Below are the code and all the weights of a small trained network. Each question names an input and a class and asks about switching units off, where a switched-off unit gives its printed mean instead of its output.

import numpy as np


def w(rows, s, z=0):
    codes = np.array(rows[::2]) - 128.0
    scale = np.full(codes.shape[1], s)
    scale[-1] = z or s
    return codes * scale


def f(y):
    return np.maximum(y, 0)


def log_softmax(a):
    a = a - a.max(-1, keepdims=True)
    return a - np.log(np.exp(a).sum(-1, keepdims=True))


def net(x, mask):
    res = np.array(x, float).reshape(1, 8) / 4 @ E
    y = f(res @ A[0][:, :-1].T + A[0][:, -1])
    res = res + np.where(mask, y, B[0][:, -1]) @ B[0][:, :-1]
    return log_softmax(res[-1] @ U[:, :-1].T + U[:, -1])


A, B = {}, {}
E = w([
[31,162,99,160,129,42],'x0',
[118,48,14,32,138,134],'x1',
[72,168,153,30,65,167],'x2',
[129,130,125,127,130,127],'x3',
[65,52,177,190,116,170],'x4',
[100,173,74,175,146,255],'x5',
[127,128,132,126,132,126],'x6',
[129,130,133,119,138,130],'x7',
],0.0092)
A[0] = w([
[83,69,173,154,116,150,186],'n0',
[36,193,67,152,179,141,86],'n1',
[70,148,154,76,72,143,117],'n2',
[85,127,136,117,129,25,107],'n3',
[107,52,53,73,164,123,97],'n4',
[179,235,77,104,151,109,73],'n5',
[192,93,184,71,105,96,141],'n6',
[150,218,223,175,151,112,92],'n7',
[171,160,105,139,132,214,126],'n8',
[48,170,114,138,114,48,30],'n9',
[156,106,85,207,249,130,214],'n10',
[103,184,172,20,58,176,1],'n11',
[60,166,140,92,114,189,111],'n12',
[184,205,105,102,92,85,47],'n13',
],0.012,0.0025)
B[0] = w([
[21,117,94,108,140,96,217],'n0',
[214,47,161,193,121,209,219],'n1',
[153,156,97,124,110,75,208],'n2',
[194,82,183,168,126,181,225],'n3',
[121,241,65,201,195,159,239],'n4',
[2,73,128,100,96,152,214],'n5',
[145,66,152,148,148,206,220],'n6',
[132,194,67,205,211,121,245],'n7',
[148,59,173,152,176,156,219],'n8',
[140,139,152,163,89,199,223],'n9',
[159,139,161,34,30,33,255],'n10',
[175,145,103,139,82,122,241],'n11',
[141,109,134,100,54,42,215],'n12',
[40,112,134,106,122,83,199],'n13',
],0.0091,0.01)
U = w([
[150,236,59,148,218,116,181],'0',
[187,56,177,126,139,178,197],'1',
[202,146,118,84,74,8,62],'2',
[182,81,190,128,139,216,3],'3',
[4,74,124,103,150,76,210],'4',
],0.011,0.0028)

Each question gives the input, the list of numbers given to net, and the class t.
The units are the neurons (one row each of A and B). Each row of codes is followed by its name. A weight is (code - 128) times the scale printed after its matrix; where a second scale follows, it is the last column's (A, B and U).
mask holds one flag per neuron, in row order. A switched-off neuron (its flag False) gives its mean, the last column of its row in B, instead of its output. The means were averaged over made-up inputs and are rounded, as every weight is.
A unit's drop is (log p(t) with every unit on - log p(t) with that unit switched off) / (log p(t) with every unit on - log p(t) with every unit switched off).
The circuit of an input: a set's keep is (log p(t) with only the set's units on - log p(t) with every unit switched off) / (log p(t) with every unit on - log p(t) with every unit switched off). Starting from the 12 units with the biggest drops (on a tie, the unit counted first), units are removed one at a time, each time the one whose removal leaves the highest keep (on an exact tie, the one counted first), for as long as the keep stays at least 0.8.
circuit, biggest first: the units of the circuit, biggest drop first
most important unit: the unit with the biggest drop
top k neurons: the k neurons with the biggest drops, biggest first
drop of u: that unit's drop, to one decimal
input [8,3,-2,6,-4,-4,2,6], class 3: most important unit => n3
input [1,-1,7,7,-6,-7,5,-1], class 1: top 2 neurons => [n6; n3]
input [-5,-7,7,1,-8,2,2,-1], class 4: top 2 neurons => [n5; n13]
input [-5,5,-3,2,6,2,5,-8], class 4: circuit, biggest first => [n0; n1]
input [1,-4,7,-3,-7,5,-1,8], class 2: top 2 neurons => [n11; n12]
input [3,8,6,-6,6,-3,6,-3], class 0: top 2 neurons => [n4; n10]
input [-2,-3,4,-7,-8,0,4,0], class 4: top 2 neurons => [n5; n13]
input [7,-6,3,-3,1,-7,-8,2], class 1: top 2 neurons => [n3; n4]
input [-5,4,4,-2,7,5,4,-7], class 4: top 2 neurons => [n0; n1]
input [3,6,-1,1,4,1,1,-6], class 0: top 2 neurons => [n4; n5]
input [8,-7,-6,4,1,1,2,7], class 3: top 2 neurons => [n1; n4]
input [4,1,-3,-1,-1,-2,4,7], class 3: circuit, biggest first => [n3; n12]
input [1,6,8,-8,2,7,8,1], class 2: top 2 neurons => [n12; n2]
input [-7,-5,7,-4,2,-5,5,-1], class 2: circuit, biggest first => [n11]
input [2,-4,0,-6,-8,2,-2,8], class 4: top 3 neurons => [n5; n13; n4]
input [-5,0,-7,-2,6,0,5,-5], class 2: top 2 neurons => [n10; n5]
input [-6,-6,8,4,4,-1,5,6], class 2: circuit, biggest first => [n12; n2]
input [1,-6,6,0,-5,8,-1,0], class 1: circuit, biggest first => [n1; n12]
input [8,6,2,4,-6,-2,3,-2], class 3: circuit, biggest first => [n3; n9]
input [5,-1,-5,7,-4,-8,-8,7], class 1: circuit, biggest first => [n3]
input [-1,-2,4,-4,-8,-4,-7,-2], class 4: drop of n3 => 0.0
input [0,-8,8,7,-4,-4,1,3], class 0: drop of n4 => -0.1
input [2,-3,3,4,-1,-6,-7,1], class 1: drop of n4 => 0.2
